Below is a small trained network, with its code and all its weights. Each question gives an input and a target symbol and asks what happens when units are switched off, that is, made to give their printed mean instead of their output.

import numpy as np


def w(rows, s, z=0):
    codes = np.array(rows[::2]) - 128.0
    scale = np.full(codes.shape[1], s)
    scale[-1] = z or s
    return codes * scale


def norm(h):
    return h / np.sqrt((h * h).mean(-1, keepdims=True) + 1e-5)


def f(y):
    return np.maximum(y, 0)


def softmax(a):
    e = np.exp(a - a.max(-1, keepdims=True))
    return e / e.sum(-1, keepdims=True)


def log_softmax(a):
    a = a - a.max(-1, keepdims=True)
    return a - np.log(np.exp(a).sum(-1, keepdims=True))


def net(x, mask):
    ids = ['ΔΛΠΦΨαβγεζηθμστω'.index(c) for c in x.split()]
    T = len(ids)
    res = E[ids] + P[:T]
    q, k, v = (norm(res) @ M[0].T for M in (Q, K, V))
    z = softmax(np.where(np.tri(T) > 0, q @ k.T / 2**0.5, -1e9)) @ v
    res = res + np.where(mask[0], z, O[0][:, -1]) @ O[0][:, :-1]
    y = f(norm(res) @ A[0][:, :-1].T + A[0][:, -1])
    res = res + np.where(mask[1:13], y, B[0][:, -1]) @ B[0][:, :-1]
    return log_softmax(norm(res)[-1] @ U[:, :-1].T + U[:, -1])


Q, K, V, O, A, B = {}, {}, {}, {}, {}, {}
E = w([
[163,129,196,162,187,134,148,145],'Δ',
[192,99,134,160,163,195,137,142],'Λ',
[117,113,40,59,110,131,170,166],'Π',
[150,84,80,131,84,159,193,158],'Φ',
[78,108,46,114,132,86,182,112],'Ψ',
[133,67,133,176,116,156,185,138],'α',
[93,86,108,178,163,111,173,101],'β',
[130,100,2,85,128,130,158,114],'γ',
[92,91,150,100,153,101,137,180],'ε',
[122,135,195,148,187,80,150,151],'ζ',
[171,121,81,95,138,179,120,185],'η',
[92,145,168,165,155,91,207,134],'θ',
[111,125,171,192,164,85,177,126],'μ',
[98,80,122,171,126,123,202,119],'σ',
[215,94,37,115,114,178,143,129],'τ',
[57,137,65,122,176,76,161,113],'ω',
],0.0043)
P = w([
[97,111,117,177,123,120,93,177],'0',
[203,87,107,135,253,51,246,253],'1',
[97,121,136,169,105,133,87,162],'2',
[120,79,73,140,154,99,226,186],'3',
[86,123,148,163,93,143,87,149],'4',
[77,93,58,123,133,115,217,133],'5',
[84,128,153,153,87,151,84,131],'6',
[88,121,57,155,160,75,187,112],'7',
[84,135,162,141,77,154,82,117],'8',
[82,104,57,164,140,92,175,71],'9',
[76,117,165,121,52,161,67,119],'10',
],0.0061)
Q[0] = w([
[254,187,112,113,237,62,196,110],'H1',
[93,50,198,117,99,172,36,142],'H1',
],0.0056)
K[0] = w([
[149,96,37,169,210,82,222,249],'H1',
[88,243,130,125,4,141,110,41],'H1',
],0.0048)
V[0] = w([
[53,128,4,106,114,78,152,94],'H1',
[219,60,47,61,119,181,88,158],'H1',
],0.0033)
O[0] = w([
[113,222,210,194,87,255,111,175,253],'H1',
[42,60,248,117,116,111,168,33,62],'H1',
],0.0039,0.00066)
A[0] = w([
[178,134,61,108,100,146,95,143,204],'N1',
[132,94,53,86,116,85,152,133,252],'N2',
[185,118,134,160,174,142,129,93,194],'N3',
[162,177,137,126,175,100,150,137,230],'N4',
[122,165,120,171,134,87,123,103,208],'N5',
[76,138,254,169,145,141,151,108,142],'N6',
[105,115,48,141,140,55,199,44,253],'N7',
[66,134,131,110,101,109,186,153,210],'N8',
[111,137,185,165,141,97,103,167,221],'N9',
[105,101,127,172,117,151,165,129,188],'N10',
[75,158,105,143,150,139,161,113,161],'N11',
[84,122,60,125,127,124,123,125,199],'N12',
],0.0062,0.0017)
B[0] = w([
[122,114,68,196,195,79,159,197,163],'N1',
[187,251,189,130,194,105,172,63,214],'N2',
[72,146,129,94,45,135,129,131,155],'N3',
[112,71,137,136,87,143,69,112,164],'N4',
[97,80,152,41,144,134,154,92,166],'N5',
[132,194,107,212,203,63,242,137,163],'N6',
[233,232,194,2,140,173,114,202,255],'N7',
[166,85,118,130,171,119,94,86,219],'N8',
[129,140,117,98,78,187,148,72,185],'N9',
[121,187,133,27,135,108,80,126,229],'N10',
[188,61,165,79,97,114,125,140,195],'N11',
[168,101,168,150,131,85,155,90,211],'N12',
],0.0043,0.0059)
U = w([
[237,171,156,94,254,42,214,138,252],'Δ',
[202,111,230,3,147,120,75,37,125],'Λ',
[67,203,204,99,93,196,182,116,173],'Π',
[75,82,177,97,31,133,188,93,114],'Φ',
[94,251,150,215,66,234,122,204,168],'Ψ',
[149,5,129,101,71,66,61,90,97],'α',
[110,105,67,122,99,171,58,183,140],'β',
[65,230,192,237,125,173,200,99,97],'γ',
[101,62,137,97,110,80,46,136,80],'ε',
[156,123,62,216,197,25,114,113,74],'ζ',
[45,39,168,97,169,96,165,18,2],'η',
[160,165,22,225,149,92,125,210,66],'θ',
[155,146,47,213,149,55,110,180,52],'μ',
[127,65,70,115,70,145,84,204,146],'σ',
[43,93,160,179,171,57,250,10,30],'τ',
[114,222,100,184,119,239,62,202,95],'ω',
],0.0058,0.0015)

Each question gives the input, a string of symbols that net reads in full, and the target symbol t.
The units are the heads (2 rows each of Q, K, V and O) and the neurons (one row each of A and B). Each row of codes is followed by its name. A weight is (code - 128) times the scale printed after its matrix; where a second scale follows, it is the last column's (O, A, B and U).
mask holds one flag per unit, heads first, then neurons. A switched-off unit (its flag False) gives its mean, the last column of its rows in O or B, instead of its output. The means were averaged over made-up inputs and are rounded, as every weight is.
A unit's drop is (log p(t) with every unit on - log p(t) with that unit switched off) / (log p(t) with every unit on - log p(t) with every unit switched off).
The circuit of an input: a set's keep is (log p(t) with only the set's units on - log p(t) with every unit switched off) / (log p(t) with every unit on - log p(t) with every unit switched off). Starting from the 12 units with the biggest drops (on a tie, the unit counted first), units are removed one at a time, each time the one whose removal leaves the highest keep (on an exact tie, the one counted first), for as long as the keep stays at least 0.8.
units of the circuit, in order: the units of the circuit, biggest drop first
most important unit: the unit with the biggest drop
top k neurons: the k neurons with the biggest drops, biggest first
drop when u is switched off: that unit's drop, to one decimal
input μ Ψ Δ γ σ, target Δ: units of the circuit, in order => (H1 N7)
input γ ζ Ψ, target γ: top neuron => (N6)
input τ θ ε, target τ: top 3 neurons => (N7 N6 N9)
input η Λ Λ ζ α μ θ ζ Δ θ ω, target Δ: units of the circuit, in order => (H1 N1 N12)
input η β η, target η: top 3 neurons => (N7 N2 N6)
input Ψ Λ Δ Π Ψ Δ Δ ε θ, target Δ: units of the circuit, in order => (H1 N1)
input β β Λ ω Φ α Δ Λ τ, target Δ: top 4 neurons => (N1 N9 N4 N11)
input Ψ Δ μ α Λ Ψ ε θ Δ β Ψ, target Δ: units of the circuit, in order => (H1 N1 N2)
input ζ τ Φ θ Δ β Λ Λ τ β, target Λ: units of the circuit, in order => (N7 N6)
input θ Π Ψ θ Λ, target Ψ: top 2 neurons => (N8 N11)
input Ψ Δ Ψ Φ β, target Ψ: top 2 neurons => (N2 N7)
input Λ β μ, target Λ: top 4 neurons => (N9 N5 N6 N7)
input τ Λ Φ ω Λ Δ β τ γ ω α, target γ: units of the circuit, in order => (N6 N7 N11)
input μ Δ γ Δ τ Λ μ, target τ: top 4 neurons => (N7 N6 N5 N2)
input Ψ β β, target Ψ: top neuron => (N2)
input σ Λ τ β γ, target τ: top 2 neurons => (N7 N6)
input ζ ε τ Φ Φ Δ Δ Ψ ε, target Δ: top 4 neurons => (N2 N1 N4 N10)
input Λ Λ ε ε γ θ Δ, target γ: drop when N12 is switched off => 0.1
input β Δ σ ζ τ ω ω, target τ: drop when N2 is switched off => 0.2
input Δ Φ Ψ Δ α, target Ψ: most important unit => N11
input Ψ η α Λ θ Φ Ψ Λ γ Φ, target Λ: drop when H1 is switched off => 0.3
